In the rows, zero is written as 128.
Facts:
<1780> {ξ=grikil, φ=<69>, η=<566>,<1721>,<512>,<952>,<282>}
<1413> {ξ=trene, φ=<107>, α=<290>}
<512> {ξ=skepapok, φ=<283>}
<610> {ξ=trene, φ=<1358>, α=<969>}
<584> {ξ=grikil, φ=<107>}
<542> {ξ=skepapok, φ=<202>, α=<149>, η=<606>,<424>,<937>,<282>,<753>}
<1767> {ξ=skasa, φ=<846>, α=<1799>, η=<931>,<1420>,<805>}
<1635> {ξ=grikil, φ=<115>, α=<795>}
<680> {ξ=grikil, φ=<283>, α=<421>}
<222> {ξ=skasa, φ=<490>, α=<1721>}
<456> {ξ=trene, φ=<1515>}
<1284> {ξ=grikil, φ=<1291>}
<1335> {ξ=broste, φ=<1523>, α=<1356>}
<794> {ξ=broste, φ=<1565>, α=<817>}
<1678> {ξ=skepapok, φ=<1523>, α=<1208>}
<359> {ξ=broste, φ=<1565>, α=<110>}
<1721> {ξ=grikil, φ=<490>, α=<1005>}
<45> {η=<1762>,<969>,<1703>}
<1356> {ξ=grikil, φ=<1523>, α=<994>}
<817> {ξ=trene, φ=<1565>, α=<1732>}
<95> {ξ=grikil, φ=<1515>, α=<456>}
<1751> {ξ=grikil, φ=<1523>, α=<282>}
<638> {ξ=grikil, φ=<1262>, α=<142>}
<660> {ξ=grikil, φ=<1520>}
<1124> {ξ=grikil, φ=<1291>, α=<579>}
<1346> {ξ=skepapok, φ=<1472>, α=<1099>, η=<761>,<490>,<1380>}
<1408> {ξ=trene, φ=<92>, α=<1596>}
<969> {ξ=trene, φ=<1358>}
<836> {ξ=skepapok, φ=<846>}
<1173> {ξ=trene, φ=<761>}
<1228> {ξ=trene, φ=<490>}
<1287> {ξ=grodrol, φ=<1523>, α=<1751>}
<659> {ξ=trene, φ=<92>}
<290> {ξ=broste, φ=<107>, α=<1556>}
<299> {ξ=grikil, φ=<234>}
<112> {ξ=grikil, φ=<234>, α=<299>, η=<1138>,<761>,<110>,<1515>,<817>}
<1762> {ξ=trene, φ=<115>, α=<1648>}
<1681> {ξ=grikil, φ=<172>, α=<1671>}
<994> {ξ=grikil, φ=<1523>, α=<1678>, η=<222>,<440>,<952>,<1635>}
<1582> {ξ=grodrol, φ=<490>, α=<424>, η=<1386>,<638>,<822>,<1262>,<308>,<1785>,<202>,<749>,<1329>}
<329> {ξ=trene, φ=<1837>, α=<1782>}
<1583> {ξ=grikil, φ=<1472>, α=<1346>}
<872> {ξ=skepapok, φ=<69>, α=<696>}
<440> {ξ=skepapok, φ=<69>, α=<957>}
<140> {ξ=grikil, φ=<1385>, α=<1054>}
<308> {ξ=trene, φ=<1565>, α=<513>}
<1703> {ξ=trene, φ=<363>, α=<822>}
<1658> {ξ=skasa, φ=<115>, α=<603>}
<1380> {ξ=trene, φ=<69>, α=<440>}
<1005> {ξ=grikil, φ=<490>, α=<1582>}
<552> {ξ=skasa, φ=<107>, α=<753>}
<1671> {ξ=skepapok, φ=<172>, α=<655>}
<1556> {ξ=skepapok, φ=<107>, α=<552>, η=<234>,<1305>,<638>,<512>,<1054>,<490>,<983>,<1208>}
<1732> {ξ=grikil, φ=<1565>, α=<359>, η=<1358>,<238>,<1356>}
<408> {ξ=trene, φ=<1472>, α=<797>}
<1208> {ξ=grikil, φ=<1523>, α=<1287>}
<587> {ξ=skepapok, φ=<69>, α=<191>}
<579> {ξ=grikil, φ=<1291>, α=<238>}
<1589> {ξ=skodrubin, φ=<1329>}
<513> {ξ=skepapok, φ=<1565>}
<749> {ξ=broste, φ=<202>, α=<542>}
<477> {ξ=broste, φ=<1578>}
<191> {ξ=trene, φ=<69>, α=<872>, η=<717>,<1005>,<238>,<1747>,<1800>,<1208>,<846>}
<1068> {ξ=trene, φ=<1291>, α=<1124>, η=<883>,<1420>,<424>,<1703>,<603>}
<1376> {ξ=trene, φ=<115>, α=<1658>}
<238> {ξ=grodrol, φ=<1291>, α=<1284>}
<805> {ξ=grikil, φ=<1305>}
<1747> {ξ=grikil, φ=<150>, α=<1504>}
<1798> {ξ=grikil, φ=<92>, α=<659>}
<1504> {ξ=trene, φ=<150>, α=<1386>, η=<872>,<822>,<1380>,<1173>,<1743>}
<708> {ξ=grodrol, φ=<363>}
<822> {ξ=skepapok, φ=<363>, α=<758>}
<110> {ξ=trene, φ=<1565>, α=<1498>}
<1800> {ξ=grikil, φ=<1111>}
<758> {ξ=skasa, φ=<363>, α=<708>}
<1785> {ξ=trene, φ=<107>, α=<584>}
<20> {ξ=broste, φ=<45>}
<1737> {ξ=grikil, φ=<1472>, α=<408>}
<1506> {ξ=skepapok, φ=<150>, α=<1747>}
<1644> {ξ=grikil, φ=<761>, α=<1173>}
<1420> {ξ=grikil, φ=<363>, α=<1703>}
<1778> {ξ=skepapok, φ=<363>, α=<883>, η=<836>,<1500>,<1635>,<797>}
<1000> {ξ=skepapok, φ=<1291>, α=<28>}
<707> {ξ=trene, φ=<846>, α=<836>}
<1500> {ξ=broste, φ=<283>, α=<264>}
<937> {ξ=grikil, φ=<1472>}
<1520> {η=<1649>,<343>,<512>,<1747>}
<1782> {ξ=grikil, φ=<1837>}
<1596> {ξ=broste, φ=<92>, α=<1798>, η=<761>,<150>,<1589>,<937>}
<655> {ξ=grikil, φ=<172>}
<316> {ξ=trene, φ=<586>}
<115> {η=<1685>,<1785>,<1173>}
<195> {ξ=grikil, φ=<490>, α=<971>, η=<606>,<659>,<937>,<817>,<584>}
<266> {ξ=skodrubin, φ=<1262>}
<566> {ξ=grikil, φ=<846>, α=<737>}
<1386> {ξ=grikil, φ=<150>}
<424> {ξ=trene, φ=<490>, α=<1228>}
<421> {ξ=grikil, φ=<283>, α=<1609>, η=<1671>,<301>,<424>}
<149> {ξ=broste, φ=<202>}
<1516> {ξ=trene, φ=<283>, α=<680>}
<901> {ξ=skepapok, φ=<1385>, α=<538>, η=<1262>}
<845> {ξ=grikil, φ=<1329>, α=<1589>}
<957> {ξ=grikil, φ=<69>, α=<1780>}
<1685> {ξ=trene, φ=<426>}
<1385> {η=<1685>,<758>}
<971> {ξ=grikil, φ=<490>, α=<222>}
<807> {ξ=grikil, φ=<1520>, α=<660>}
<983> {ξ=grikil, φ=<92>, α=<1408>}
<737> {ξ=grikil, φ=<846>, α=<1767>}
<142> {ξ=grikil, φ=<1262>, α=<266>, η=<1609>,<308>,<1798>,<1472>}
<755> {ξ=skepapok, φ=<115>}
<1799> {ξ=grikil, φ=<846>, α=<707>}
<1099> {ξ=grikil, φ=<1472>, α=<1737>}
<795> {ξ=skepapok, φ=<115>, α=<231>, η=<1678>,<1306>,<266>}
<931> {ξ=grikil, φ=<283>, α=<512>}
<606> {ξ=grikil, φ=<1291>, α=<1068>}
<538> {ξ=grikil, φ=<1385>, η=<1644>,<983>,<737>,<1648>,<1408>,<140>}
<1154> {ξ=broste, φ=<818>}
<952> {ξ=broste, φ=<1111>, α=<1800>}
<1743> {ξ=skasa, φ=<846>, α=<566>}
<383> {ξ=grikil, φ=<490>, α=<195>}
<797> {ξ=grikil, φ=<1472>, α=<937>}
<883> {ξ=grikil, φ=<363>, α=<1420>}
<1138> {ξ=skodrubin, φ=<1620>}
<295> {ξ=grodrol, φ=<1262>, α=<638>}
<1306> {ξ=trene, φ=<69>, α=<1380>}
<696> {ξ=grikil, φ=<69>, α=<1306>, η=<301>}
<301> {ξ=grikil, φ=<1515>, α=<95>}
<1209> {ξ=grikil, φ=<150>, α=<1506>, η=<1703>,<92>}
<1498> {ξ=trene, φ=<1565>, α=<308>}
<1609> {ξ=trene, φ=<283>, α=<931>}
<1054> {ξ=grikil, φ=<1385>, α=<901>}
<603> {ξ=trene, φ=<115>, α=<1635>}
<1648> {ξ=broste, φ=<115>, α=<755>}
<753> {ξ=skepapok, φ=<107>, α=<1695>}
<1649> {ξ=grikil, φ=<202>, α=<749>}
<28> {ξ=skodrubin, φ=<1291>, α=<606>}
<282> {ξ=trene, φ=<1523>}
<717> {ξ=grikil, φ=<1620>, α=<1138>}
<1695> {ξ=broste, φ=<107>, α=<1785>, η=<383>,<1685>,<1262>,<1208>}
<264> {ξ=grikil, φ=<283>, α=<1516>}
<343> {ξ=trene, φ=<92>, α=<983>}
<231> {ξ=grikil, φ=<115>, α=<1762>, η=<1124>}

Known rows:
<1506>: [146 118 113 155 133 123 117 113 131 146 116 118 134 121 107 150 136 116
 125 115 137 133  92 123 112 141 106 166 129 135 124 133 121 135 131]
<969>: [136 124 137 136 134 131 124 120 131 148 131 120 129 136 108 132 137 113
 140  99 142 133 105 125 111  99 145 149  93 136 135 138 168 132 130]
<20>: [134 126 129 141 141 131 127 118 127 141 131 128 135 124 115 124 135 116
 130 109 139 131 106 123 123 120 100 153 122 134 127 119 142 126 136]
<1068>: [130 114 146 120 118 146 126 125 115 134 129  71 138 126 105 120 144 120
 126 111 129 132 110 118 133 121  81 113 119 141 124 125 155 101 140]
<761>: [114 129 140 148 144 120 125 120 121 142 131 133 130 111 122 145 114 128
 140 151 139 130 131 131 124  99 190 125 121 115 134 137 105 109 121]
<836>: [127 129 119 158 142 137 130 104 131 140 127 174 141 127 137 108 143 117
 120 174 139 131 118 128 122 173 103 154 100 131 118 109 107 125 133]
<1413>: [137 125 133 131 129 124 125 124 128 154 128 103 130 132 100 142 136 120
 136  89 137 131  94 120 109 101 126 146 129 134 135 138 176 147 131]
<1515>: [117 124 141 142 138 122 126 123 120 137 133 123 134 119 117 143 119 128
 135 147 139 134 126 127 130 103 176 119 122 119 130 135 112 112 124]
<1000>: [151 117 115 158 132 119 112 115 131 154 118 119 135 120 103 157 135 120
 128 111 140 134  87 120 111 133 105 168 140 139 125 136 130 145 130]
<931>: [117 133 124 142 134 143 137 110 131 132 146 163 139 126 131  94 132 117
 131 144 140 125 128 121 134 154 139 113  87 129 121 122 122 105 134]
<202>: [126 144 103 145 143 118 131 116 125 130 135 144 133 108 120 136 112 125
 141 102 144 136 109 122 107 107 175 109 135 117 140 112 100 140 126]
<817>: [116 121 159 140 133 121 121 122 123 161 127  94 115 128 114 148 127 125
 146 128 124 123 119 134 117  85 153 147 115 128 138 150 147 111 127]
<92>: [137 126 126 138 138 130 127 117 128 133 135 140 147 125 113 128 126 119
 134 129 154 141 119 122 132 124 185 126  92 126 130 129 126 121 126]
<426>: [131 129 122 132 137 128 130 119 125 129 133 135 150 120 111 132 127 120
 131 126 144 139 110 119 132 127 157 116 128 124 126 124 129 130 127]
<299>: [134 125 116 135 127 123 130 119 132 141 134 114 138 123 103 136 131 115
 131 100 139 127 101 120 130 113 139 127 130 126 127 140 150 139 132]
<952>: [128 124 139 146 143 113 124 125 135 166 125 140 129 128 111 155 136 118
 131 131 132 127 104 131 131 102 137 185 131 128 137 142 172 153 125]
<359>: [127 128 128 140 139 131 126 120 127 143 130 131 133 126 118 119 136 118
 131 109 134 130 108 123 123 123 105 152 121 137 125 118 141 131 138]

Rows:
No name comes twice in this set of rows, the named rows included.
[129 136 116 139 141 120 140 121 130 136 132 162 148 121 117 135 129 120
 129 146 150 138 108 120 132 127 158 130 131 116 133 120 140 155 123]	<1358>
[ 96 133 153 142 144 141 140 115 122 145 138 158 126 133 145  94 142 123
 132 188 125 121 144 133 129 134 124 130  93 124 133 113 135 102 130]	<282>
[142 130 116 161 140 118 113 108 128 132 114 150 125 110 125 147 121 119
 133  97 135 124  92 135  93 133 123 153 127 122 137 122  89 115 133]	<872>
[120 118 143 140 135 138 129 111 127 141 128 126 130 139 110 131 139 106
 138 104 147 128 125 130 119 108 128 143  76 130 138 143 151 127 129]	<603>
[122 134 117 140 134 131 135 110 134 139 141 154 137 125 121 109 129 117
 131 125 135 126 115 121 130 138 148 122 104 129 125 127 135 129 133]	<1124>
[121 128 113 126 123 126 140 124 126 137 133 108 143 117 105 135 139 123
 119 114 128 127  91 115 140 131  90 112 171 127 121 126 163 153 135]	<1732>
[ 99 128 151 147 142 135 133 111 124 141 141 143 128 124 138 112 126 123
 134 176 127 117 146 137 142 132 155 122  94 120 125 137 109  83 129]	<937>
[148 111 118 143 124 125 118 123 127 141 114  88 145 121  93 160 147 121
 116 115 131 136  80 115 127 139  63 163 157 139 117 133 142 145 134]	<1778>
[120 117 139 162 141 130 119 112 124 150 122 135 131 124 127 136 134 125
 127 173 128 126 125 132 125 145 107 159 108 133 119 131  95  98 130]	<753>
[119 126 129 140 133 116 134 124 133 155 132 135 132 126 112 148 132 122
 130 140 127 122 107 130 136 116 150 143 148 120 132 147 162 142 126]	<566>
[116 143 106 146 140 125 136 110 129 134 139 145 122 114 129 117 115 120
 139  95 134 121 110 126 101 119 137 112 126 121 133 115 108 133 134]	<1386>

The same objects again, as new rows of numbers:
Known rows:
<238>: [116 166 116 158 116 107 112  83 137 145 110 105 145 140 112 134 204  89
 129 183 102 102 184  91  78 139  86 158 106 144 152]
<1413>: [136 100 123  86 104 110 138 152 173 104 171 114 138 126 144 122  87 120
 101 104 126 149 125 164 175 126 130  89 132 104 112]
<1156>: [126 104 105 102 139 144 101 157 137 103 107 129 125 120 103 106 104 139
  95 113 136  91 162 145 110 162 106 136 120 159 148]
<1284>: [ 73 142 165 160 145  67 188 107 157 131 109 147 135  82  90 141 156  62
 136 193 115 106 169  96 135 124 124 152  72 177 146]
<538>: [126 146 123 167 158 124 181 119 120 122  96 203 104 119  84 124 109  77
 135 108  92 116  76 167 134 135 141 139 176 107  96]
<1747>: [133 152 167 166  91 159 120 151  93 170 132 112 132 144 165 147 184 116
 112 111 107 152 116 100 138  75 134 132 147 116 110]
<1208>: [150 157 148 206  84 113 136 107  86 172 108 122 153 135 167 119 202  83
 117 141 116 129 135  52 101  76 128 156 171 108  96]
<1305>: [151 132 114 149 119 191  83 107 110 129 128 113 115 150 150 114 165 153
 121 104  94  68 142  94  79 127  99 144 159 132 147]
<1671>: [160 104 131  60 136 174  77 126  96 114 170  90 117 137 164 122  96 200
 166 112 169 131 106 131 146 131 158 111  98 138 126]
<696>: [130 112 154 148 178 116 183 165  91 136 120 142 127 133  92 151 111 116
 106 164 148 145  60 123 113 143 169 128 138  96 124]
<283>: [129 100 111  94 145 134  98 153 133  97 108 130 127 117 100 105 107 131
  99 115 141  88 160 142 117 168  99 134 116 156 137]
<1767>: [138 129 110  89 177 103 155 139 118 110 109 179 120 127  57 137 124 122
 156 132 153 137  86 184 107 177 145 117 121  90 116]
<1743>: [148 135 111 105  81 141 107 105 166 133 174  94 122 169 181 129 156 136
 120 101  78 135 115 148 128 100 123  94 166  71 117]
<1785>: [106 179 121 197 112 110 135  61 132 168 114 123 147 118 141 130 192  86
 143 173  93 113 171  63 110 107  99 158 140 152 143]
<1565>: [137  97 112  93 139 143 102 154 129 106 111 129 136 119  96 102 115 130
  97 111 135  89 170 141 117 170 101 134 118 153 130]
<971>: [129 157 164 147  82 124 143 175 122 120 100 155  91 142 107 142 109 135
 104  97 143 179 130 145 162 111 147 131  93 146 118]
<552>: [132 143 113 103 138  91 125 154 117 139  91 146 150 135  95 137 144 109
 109 136 154 156 141 162 122 160 128 129 127 111  96]

Rows:
No name comes twice in this set of rows, the named rows included.
[ 96 149 108 119 170  94 110  49 150 124 102 127 139 100 104 111  97 116
 167 193 131  93 186 106 135 169 134 163  69 209 142]	<513>
[122 151 109 144 172 107 105  55 118 155 118  85 143 137 131 115  95 155
 131 226 139 109 144  67  82 162 149 161  96 173 154]	<440>
[105  95 148 180 110 113 130 181  76 159  93  98 160 110 182 175 174 117
 143 137 163 182 125 120 102  74 126 151 127 133 117]	<1635>
[122 169 117 151 186 185 169  98 161 124 151 161  93 162 107 138  66 115
 106 115  33 133  53 197 160 161 134  94 194  93 131]	<191>
[155 134 163 129 124 162 188 118 122  72 181 195  43 136  96 137 101 157
 197  75 124 135  36 178 152 117 162  86 107  92 142]	<195>
[144 124 110 139 121 174  76 119 111 128 120 112 125 139 141 110 148 141
 106 101 104  83 153 111  96 133  95 145 147 148 135]	<846>
[136  62 151  91 129 109 178 160 157  73 191 142 110 113 126 133  87 117
 141  95 132 128  70 174 159 111 155  84 124  88 121]	<1209>
[157 151 146 177  28 141 139 114 162 113 167 115  87 167 179 121 122 137
 115  69  80 160 122 121 152  62 143 107 146 100 124]	<383>
[147  80 127  84 135 150  92 172 108 102 136 105 132 118 110 127 135 162
 117 124 175  95 148 115  86 154 109 127  95 142 159]	<92>
[170 159 118 158  69 189  77 103  95 116 136 118  80 175 144 109 162 191
 134  87 119  91 139  88  72 117 112 137 127 135 171]	<490>
[153 156 154 187  78 103 151 120  83 125 115 145 102 141 120 128 163 140
 153 131 166 149 115  70  83  88 155 144 110 111 132]	<1721>
[131 126 171 138  90 143 131 161 126 137 145 108 131 133 162 141 150 102
  99 108  99 152 123 128 173  82 127 117 133 121 104]	<1356>
[ 60 133  93 156 172 100 103  51 149 124  76 109 142  90 148 150  96 132
 203 192 126 121 178 138 113 138 115 173  71 228 173]	<755>

